Below are the code and all the weights of a small trained network. Each question names an input and a class and asks about switching units off, where a switched-off unit gives its printed mean instead of its output.

import numpy as np


def w(rows, s, z=0):
    codes = np.array(rows[::2]) - 128.0
    scale = np.full(codes.shape[1], s)
    scale[-1] = z or s
    return codes * scale


def f(y):
    return y / 2 * (1 + np.tanh(0.7978845608 * (y + 0.044715 * y**3)))


def log_softmax(a):
    a = a - a.max(-1, keepdims=True)
    return a - np.log(np.exp(a).sum(-1, keepdims=True))


def net(x, mask):
    res = np.array(x, float).reshape(1, 5) / 4 @ E
    y = f(res @ A[0][:, :-1].T + A[0][:, -1])
    res = res + np.where(mask, y, B[0][:, -1]) @ B[0][:, :-1]
    return log_softmax(res[-1] @ U[:, :-1].T + U[:, -1])


A, B = {}, {}
E = w([
[149,12,144,115,237,152,180,131,126,99],'x0',
[153,134,37,131,133,197,127,125,29,205],'x1',
[126,128,126,127,128,127,129,128,128,127],'x2',
[127,127,127,128,128,128,128,128,127,126],'x3',
[74,111,123,248,144,145,121,159,134,126],'x4',
],0.015)
A[0] = w([
[79,118,121,252,143,141,118,165,131,126,165],'N1',
[145,107,96,127,156,166,141,130,99,149,79],'N2',
[112,158,146,129,98,102,101,134,145,117,194],'N3',
[116,117,143,140,134,119,123,132,136,117,110],'N4',
[130,161,94,136,103,139,108,121,107,162,114],'N5',
[154,131,130,80,122,119,135,113,123,126,254],'N6',
[145,96,109,123,167,159,150,134,108,139,83],'N7',
[111,141,116,141,116,136,114,126,123,139,91],'N8',
[129,101,153,126,150,118,146,123,144,104,119],'N9',
[133,153,87,132,107,143,109,123,107,163,158],'N10',
[114,142,147,132,114,106,113,130,145,117,147],'N11',
[129,92,166,121,156,114,155,127,151,92,128],'N12',
[112,155,150,133,101,94,104,129,150,117,186],'N13',
],0.018,0.0091)
B[0] = w([
[67,71,117,248,129,154,127,134,136,132,253],'N1',
[125,105,103,120,86,96,154,86,148,116,195],'N2',
[129,110,107,117,95,98,158,89,143,119,204],'N3',
[113,123,145,138,139,140,140,134,118,119,152],'N4',
[146,143,114,139,149,160,103,167,111,159,180],'N5',
[180,154,136,89,131,115,119,124,128,117,203],'N6',
[121,103,120,117,101,98,166,84,155,100,197],'N7',
[122,111,112,145,125,142,111,138,131,138,144],'N8',
[122,146,162,132,155,151,117,158,115,116,185],'N9',
[157,155,107,131,118,138,110,151,108,155,187],'N10',
[121,108,124,130,120,117,148,109,136,108,176],'N11',
[135,155,168,121,169,152,93,164,107,107,213],'N12',
[124,100,111,123,106,106,150,93,143,110,206],'N13',
],0.017,0.023)
U = w([
[169,134,113,32,78,30,191,42,160,100,253],'0',
[68,71,98,170,79,105,206,53,169,108,82],'1',
[191,255,113,73,122,148,63,185,60,207,170],'2',
[108,126,92,179,123,191,6,220,100,202,45],'3',
[175,207,197,55,222,137,61,189,121,88,157],'4',
[78,123,187,172,215,185,83,223,117,111,26],'5',
],0.0081,0.0042)

Each question gives the input, the list of numbers given to net, and the class t.
The units are the neurons (one row each of A and B). Each row of codes is followed by its name. A weight is (code - 128) times the scale printed after its matrix; where a second scale follows, it is the last column's (A, B and U).
mask holds one flag per neuron, in row order. A switched-off neuron (its flag False) gives its mean, the last column of its row in B, instead of its output. The means were averaged over made-up inputs and are rounded, as every weight is.
A unit's drop is (log p(t) with every unit on - log p(t) with that unit switched off) / (log p(t) with every unit on - log p(t) with every unit switched off).
The circuit of an input: a set's keep is (log p(t) with only the set's units on - log p(t) with every unit switched off) / (log p(t) with every unit on - log p(t) with every unit switched off). Starting from the 12 units with the biggest drops (on a tie, the unit counted first), units are removed one at a time, each time the one whose removal leaves the highest keep (on an exact tie, the one counted first), for as long as the keep stays at least 0.8.
units of the circuit, in order: the units of the circuit, biggest drop first
most important unit: the unit with the biggest drop
top k neurons: the k neurons with the biggest drops, biggest first
drop when u is switched off: that unit's drop, to one decimal
input [0,2,-4,-6,4], class 3: units of the circuit, in order -> N13; N7
input [4,5,7,7,-2], class 0: most important unit -> N1
input [0,3,-8,-7,-3], class 2: units of the circuit, in order -> N1; N13
input [6,1,-7,-3,0], class 0: top 4 neurons -> N1; N7; N2; N5
input [1,5,4,2,0], class 0: top 4 neurons -> N1; N2; N12; N7
input [2,0,-7,7,2], class 5: top 2 neurons -> N3; N13
input [-4,1,7,0,-8], class 2: units of the circuit, in order -> N7; N5
input [-3,8,-3,-8,1], class 3: top 2 neurons -> N6; N8
input [8,-8,3,0,0], class 4: top 2 neurons -> N1; N12
input [-6,1,6,2,4], class 3: top 4 neurons -> N5; N7; N10; N2
input [1,-1,-2,-4,-6], class 4: top 2 neurons -> N2; N7
input [0,8,2,8,-2], class 2: top 2 neurons -> N5; N10
input [0,-6,0,-3,-4], class 0: top 2 neurons -> N13; N3
input [-4,7,-2,2,-1], class 2: units of the circuit, in order -> N1
input [-5,-5,8,-2,-4], class 0: drop when N1 is switched off -> 0.2
input [7,-4,7,-8,-4], class 4: drop when N5 is switched off -> 0.0
input [4,7,-8,-6,-1], class 0: drop when N1 is switched off -> 0.7
input [1,-8,7,0,5], class 5: top 2 neurons -> N12; N9
